Each row is followed by roughly how far along a hidden order it lies, from 0 to 10. A new part has a new order.
In the rows, zero is written as 100.
[122 114  61 124  88 100 105 116 129 108 109  84 114 116  92  92  74  87
 116 105  76  91 103  98 125 122 106 108  81 111  95 117 104 105 113 125
 149 110  97  87 113  85  92 105  95  83  99  48  97 121 101  97  75  95
  82  96  99 106 119  73  78 108  95 100  80 117  89  91 125 109 111  96
 107  76 115 103  94  92 101  99  94  94 124  92  90  83  86 107  97  90
 113 109 108  89 108 105 112  88]  1
[ 94 110  80 101  85 116  96 113 119 114 100  91  99  99 102 107 105 100
 108  94 101 100  96  94 106 110  97  95  96 108  99  98  99 102 103 129
 144 103  94  90 107 111 108 103  86 138 108  96  92 107  95 115  96  93
  93 107 102 116 100  93  93 112  93  85  87  96  98  97  98 123  78 105
 109 122 109 102  83 105 110 104  98  65 110 115  76  82 100  93 104 114
 105 107 101 107 110 110  96 115]  10
[132  88  89 115  85  83 112 115 128  85  63  89  91  85  70  89 104  91
  94  89  55  98 115  91 120 113  98 107 119  73 127  77 118 124  96  94
 156  71 106  77  93  55 106  94 126  63 127  22 108 106  83 109  94 102
  21 115  71 110  45  73 141  92 116  68  94 105  66  97 106  56  61 113
  77  84  97  75  67  93  62  88 103 153 114 140  74  94  73  91  95 127
 117 109 102  82  96 103  72 114]  1
[119 115  99 108  83  83 113 110 108  96 115 100 107  72 107  84 108 101
  98 107  96 104  89  68  86  99 106 111 118  89 113 106 107  91 117 113
 150 106 107  72 100 112  95 112  96  68 110  71  97 114 125 111  81  98
 137 108  94  93 101 122 102  97 102 106  82 111 109  89  89 127  89  90
 104  77  95  91  92 116 128 100  91 103  91  92 100 126  97 120 109 118
  97 102 104 105  99 122 102 104]  2
[ 96  82  80 112  88 101  99 113 114  99 145 123 116  81  99  86  71  98
 107 103 114  92 107  97 104 152  86  93  87 107  87 112  82 114 101 200
 147  94  89  82  91  87  99 107  91  64  95 140  73 118  96  89  85  98
 102  98  88 110  99  95 124 107 107  68  86  95 107 108  84  99 103  86
 125 106 114 101  93 118 132  87 100 102 101  95 120  87  98  84 128  91
 109 100 102  96 115 102  77 110]  0
[ 99 128  69  94  82 124  94 109 102 110 106  95 130  99 114 120  81 100
 114 101  93  96 106  93  67 129 114 101  62 135  77 125  86  88  98 164
 143 140 108  97 114 108 116 104  79  69  89  88  91  86 115  97  99 106
 135  82 120 107 156 110  80 111  94 109  72 109 139  84 108 143 111  85
  95 108  94 106 109 149 138 118  81  68 101  64 110 112  98  91 111  85
  89 141 104 123 102 119 116 107]  9
[ 77 103  94 115  90 100 100 118 147 116 104  99 106 101 109 107  53  97
 101 100  97 105 107 116 108  74  96 128 100 121  68 103  95  89  91   0
 141 114  97  62 110 110 102  99  89 103  80  92 140 121  99  94  73 110
 101 103 104 109 116  96  73 110 110  96  75  98 114  87  98 124  95  94
 116 108  85  95 125 110 137 126  92  98 108  59 138  97  94 122 104  79
  90  98  87 116 109  91 146  80]  5
[132 155  89 146 107  75  99 110 145 107 108 118 105  90 100  90 116  99
 121 115 102 104  91  66 149  95  89 114 106 108 120 127 118  94 110  23
 137 124 103 123  89 111 109 110 118  62 116  60  99 109 118 106  73 107
 109 111  81 104  54 100  75 105  98 107 100  97 124  89 135 159  92 111
 105  84 106  88  83 114 126  98  97  87 102 106  99 107  83 111  97 101
  82 109 122 105 103 126 101  92]  2
